Below are the code and all the weights of a small trained network. Each question names an input and a class and asks about switching units off, where a switched-off unit gives its printed mean instead of its output.

import numpy as np


def w(rows, s, z=0):
    codes = np.array(rows[::2]) - 128.0
    scale = np.full(codes.shape[1], s)
    scale[-1] = z or s
    return codes * scale


def norm(h):
    return h / np.sqrt((h * h).mean(-1, keepdims=True) + 1e-5)


def f(y):
    return y / 2 * (1 + np.tanh(0.7978845608 * (y + 0.044715 * y**3)))


def log_softmax(a):
    a = a - a.max(-1, keepdims=True)
    return a - np.log(np.exp(a).sum(-1, keepdims=True))


def net(x, mask):
    res = np.array(x, float).reshape(1, 4) / 4 @ E
    u = 0
    for l in range(2):
        y = f(norm(res) @ A[l][:, :-1].T + A[l][:, -1])
        res = res + np.where(mask[u : u + 11], y, B[l][:, -1]) @ B[l][:, :-1]
        u += 11
    return log_softmax(norm(res)[-1] @ U[:, :-1].T + U[:, -1])


A, B = {}, {}
E = w([
[6,36,95,123,124,155,46,165,99,96,158,132],'x0',
[161,162,170,174,143,53,70,173,67,136,208,67],'x1',
[109,126,138,163,139,112,169,156,65,60,105,84],'x2',
[132,85,92,49,18,77,137,133,94,161,103,131],'x3',
],0.0023)
A[0] = w([
[134,163,148,183,170,134,208,141,113,57,105,105,30],'L0N1',
[127,128,129,127,127,128,128,127,129,127,129,127,128],'L0N2',
[192,184,168,150,125,102,177,121,128,143,126,104,86],'L0N3',
[134,139,123,98,127,184,176,85,170,137,82,188,55],'L0N4',
[96,138,146,182,208,170,30,131,161,131,195,155,105],'L0N5',
[116,142,141,191,166,120,172,165,89,56,115,91,63],'L0N6',
[133,92,114,97,82,79,145,153,68,119,105,104,80],'L0N7',
[27,34,62,96,88,171,127,123,120,107,75,154,50],'L0N8',
[2,36,79,126,150,211,111,118,151,100,99,171,66],'L0N9',
[24,45,88,104,103,183,96,131,137,114,100,153,2],'L0N10',
[137,133,130,122,131,126,133,133,124,129,127,134,88],'L0N11',
],0.0037,0.0019)
B[0] = w([
[154,150,141,176,133,163,173,104,103,165,43,103,160],'L0N1',
[127,128,127,131,125,128,129,130,129,128,128,131,128],'L0N2',
[118,62,89,73,120,133,142,136,106,125,114,207,180],'L0N3',
[131,150,54,161,197,139,153,160,109,68,112,124,188],'L0N4',
[41,98,158,145,105,130,81,164,94,53,159,62,185],'L0N5',
[162,170,122,182,189,159,148,126,158,168,99,126,158],'L0N6',
[104,132,175,158,168,184,89,86,209,136,181,115,156],'L0N7',
[79,9,230,52,111,181,144,143,112,75,98,129,240],'L0N8',
[111,78,104,67,87,15,71,183,3,158,233,154,252],'L0N9',
[90,16,174,25,97,120,129,180,61,97,130,176,212],'L0N10',
[130,129,126,126,122,130,132,121,129,127,131,122,119],'L0N11',
],0.0033,0.0037)
A[1] = w([
[153,94,217,90,80,133,99,71,165,180,151,101,9],'L1N1',
[104,96,102,103,48,104,167,132,76,113,38,106,109],'L1N2',
[60,96,172,179,119,119,73,160,80,86,161,34,172],'L1N3',
[139,133,118,114,98,109,138,109,127,130,104,121,111],'L1N4',
[183,237,100,180,186,98,56,122,172,186,214,143,49],'L1N5',
[145,216,126,174,174,185,200,92,210,93,71,132,121],'L1N6',
[191,153,25,71,52,76,111,91,186,239,135,180,28],'L1N7',
[118,128,107,128,136,146,118,139,157,129,148,143,81],'L1N8',
[122,131,194,219,162,67,89,185,33,96,190,51,184],'L1N9',
[53,75,174,83,73,123,39,119,116,162,222,125,18],'L1N10',
[6,118,112,208,207,162,1,214,122,99,196,114,191],'L1N11',
],0.0029,0.0014)
B[1] = w([
[137,141,155,164,123,114,92,125,132,164,123,110,124],'L1N1',
[87,125,138,140,175,184,103,131,173,92,152,116,170],'L1N2',
[136,180,87,167,148,165,128,83,185,139,118,109,229],'L1N3',
[119,131,133,145,155,129,110,137,121,130,142,146,128],'L1N4',
[59,69,127,86,88,129,116,156,132,81,149,116,157],'L1N5',
[141,100,84,89,142,150,160,103,57,144,76,203,210],'L1N6',
[108,170,166,194,139,107,111,128,54,130,150,84,168],'L1N7',
[144,120,140,119,120,127,137,106,115,122,117,119,115],'L1N8',
[118,145,61,146,169,161,135,157,212,99,118,165,238],'L1N9',
[190,157,125,139,150,144,161,91,152,164,59,148,239],'L1N10',
[89,151,72,110,98,150,94,2,134,110,181,142,253],'L1N11',
],0.0045,0.0031)
U = w([
[77,184,56,194,155,165,64,76,206,90,181,96,200],'0',
[182,187,206,148,64,16,103,144,63,193,185,87,134],'1',
[99,90,216,138,110,156,169,147,142,101,73,58,6],'2',
[158,91,203,121,88,125,94,130,191,184,81,94,4],'3',
[158,144,121,151,159,82,138,233,191,89,163,122,10],'4',
[55,14,130,3,92,152,101,118,98,86,143,176,185],'5',
[213,176,105,146,176,144,234,119,82,144,22,176,187],'6',
],0.008,0.0036)

Each question gives the input, the list of numbers given to net, and the class t.
The units are the neurons (one row each of A and B). Each row of codes is followed by its name. A weight is (code - 128) times the scale printed after its matrix; where a second scale follows, it is the last column's (A, B and U).
mask holds one flag per neuron, layer by layer. A switched-off neuron (its flag False) gives its mean, the last column of its row in B, instead of its output. The means were averaged over made-up inputs and are rounded, as every weight is.
A unit's drop is (log p(t) with every unit on - log p(t) with that unit switched off) / (log p(t) with every unit on - log p(t) with every unit switched off).
The circuit of an input: a set's keep is (log p(t) with only the set's units on - log p(t) with every unit switched off) / (log p(t) with every unit on - log p(t) with every unit switched off). Starting from the 12 units with the biggest drops (on a tie, the unit counted first), units are removed one at a time, each time the one whose removal leaves the highest keep (on an exact tie, the one counted first), for as long as the keep stays at least 0.8.
circuit, biggest first: the units of the circuit, biggest drop first
top k neurons: the k neurons with the biggest drops, biggest first
top k neurons in layer l: the k neurons of layer l with the biggest drops, biggest first
drop of u: that unit's drop, to one decimal
input [-4,3,3,-8], class 6: top 2 neurons : L0N9, L0N1
input [-3,4,0,-2], class 4: circuit, biggest first : L1N11, L1N9, L0N3, L1N6
input [1,7,-4,6], class 1: circuit, biggest first : L0N8
input [-1,5,6,-3], class 6: top 3 neurons : L0N9, L0N1, L0N6
input [-5,-3,2,7], class 6: top 2 neurons : L0N9, L0N10
input [-6,8,4,-3], class 6: circuit, biggest first : L0N9, L0N3
input [1,4,7,0], class 6: top 3 neurons in layer 0 : L0N9, L0N6, L0N1
input [-7,2,-8,-8], class 5: circuit, biggest first : L1N5, L1N3
input [-8,3,-3,-1], class 1: top 4 neurons in layer 1 : L1N7, L1N9, L1N10, L1N3
input [-2,4,-5,0], class 1: top 2 neurons in layer 0 : L0N4, L0N8
input [1,1,-6,6], class 3: top 2 neurons : L0N9, L1N10
input [-3,0,0,3], class 1: top 2 neurons : L1N7, L0N8
input [2,-1,1,-3], class 0: top 2 neurons in layer 1 : L1N3, L1N9
input [0,-1,6,-4], class 6: circuit, biggest first : L0N1
input [-3,-3,0,3], class 6: top 3 neurons : L0N9, L0N10, L0N8
input [1,1,5,0], class 6: top 4 neurons in layer 0 : L0N9, L0N6, L0N1, L0N5
input [-8,5,-5,-4], class 1: top 3 neurons in layer 1 : L1N10, L1N5, L1N9
input [1,8,-5,6], class 1: top 2 neurons : L0N5, L0N4
input [-4,-4,-6,5], class 6: top 2 neurons in layer 0 : L0N9, L0N4
input [-6,2,-4,-1], class 1: top neuron in layer 1 : L1N7
input [1,0,2,0], class 0: top 3 neurons in layer 0 : L0N3, L0N6, L0N7
input [-6,7,7,-4], class 6: top 2 neurons in layer 0 : L0N9, L0N1
input [-7,4,-7,-2], class 1: drop of L0N4 : 0.0
input [2,1,-8,7], class 3: drop of L0N3 : 0.1
input [-7,0,0,5], class 1: drop of L1N3 : 0.1
input [3,1,-5,-3], class 0: drop of L1N3 : 0.1
input [-4,0,-2,5], class 1: top neuron : L1N7
